Below are the code and all the weights of a small trained network. Each question names an input and a class and asks about switching units off, where a switched-off unit gives its printed mean instead of its output.

import numpy as np


def w(rows, s, z=0):
    codes = np.array(rows[::2]) - 128.0
    scale = np.full(codes.shape[1], s)
    scale[-1] = z or s
    return codes * scale


def f(y):
    return np.maximum(y, 0)


def log_softmax(a):
    a = a - a.max(-1, keepdims=True)
    return a - np.log(np.exp(a).sum(-1, keepdims=True))


def net(x, mask):
    res = np.array(x, float).reshape(1, 5) / 4 @ E
    y = f(res @ A[0][:, :-1].T + A[0][:, -1])
    res = res + np.where(mask, y, B[0][:, -1]) @ B[0][:, :-1]
    return log_softmax(res[-1] @ U[:, :-1].T + U[:, -1])


A, B = {}, {}
E = w([
[123,174,57,95],'x0',
[155,109,84,138],'x1',
[142,82,122,59],'x2',
[119,110,127,185],'x3',
[2,126,112,144],'x4',
],0.014)
A[0] = w([
[71,121,168,170,96],'n1',
[183,111,120,162,95],'n2',
[92,156,94,159,254],'n3',
[164,157,90,67,154],'n4',
[109,140,196,127,112],'n5',
[158,28,152,176,80],'n6',
[75,177,162,197,45],'n7',
[59,122,121,5,189],'n8',
[89,168,121,184,153],'n9',
[202,197,109,185,120],'n10',
],0.013,0.0078)
B[0] = w([
[158,83,102,154,205],'n1',
[98,171,116,85,168],'n2',
[69,115,102,213,236],'n3',
[107,180,29,105,197],'n4',
[146,95,127,146,175],'n5',
[157,205,146,38,191],'n6',
[107,65,99,150,202],'n7',
[1,181,85,84,250],'n8',
[123,110,118,161,209],'n9',
[57,161,40,104,192],'n10',
],0.0093,0.012)
U = w([
[66,232,63,81,145],'0',
[63,71,58,251,255],'1',
[178,74,255,163,26],'2',
],0.0098,0.0023)

Each question gives the input, the list of numbers given to net, and the class t.
The units are the neurons (one row each of A and B). Each row of codes is followed by its name. A weight is (code - 128) times the scale printed after its matrix; where a second scale follows, it is the last column's (A, B and U).
mask holds one flag per neuron, in row order. A switched-off neuron (its flag False) gives its mean, the last column of its row in B, instead of its output. The means were averaged over made-up inputs and are rounded, as every weight is.
A unit's drop is (log p(t) with every unit on - log p(t) with that unit switched off) / (log p(t) with every unit on - log p(t) with every unit switched off).
unit that matters most: the unit with the biggest drop
k most important neurons: the k neurons with the biggest drops, biggest first
drop when u is switched off: that unit's drop, to one decimal
input [5,-4,2,2,8], class 1: unit that matters most	n3
input [-8,2,1,0,-7], class 0: 2 most important neurons	n6, n2
input [-3,-6,1,8,-7], class 0: 2 most important neurons	n10, n6
input [1,-5,-7,-1,-4], class 1: 2 most important neurons	n8, n6
input [-6,-8,-4,6,-6], class 2: 2 most important neurons	n8, n4
input [3,-3,-4,1,-2], class 1: 2 most important neurons	n8, n6
input [7,-3,0,-1,8], class 1: 3 most important neurons	n3, n6, n9
input [-2,1,6,5,0], class 0: drop when n8 is switched off	-0.1
input [-5,-8,1,-5,-6], class 2: drop when n8 is switched off	0.5
input [4,-1,-2,-3,8], class 1: drop when n3 is switched off	0.1
input [-6,-5,3,7,-5], class 2: 2 most important neurons	n8, n4
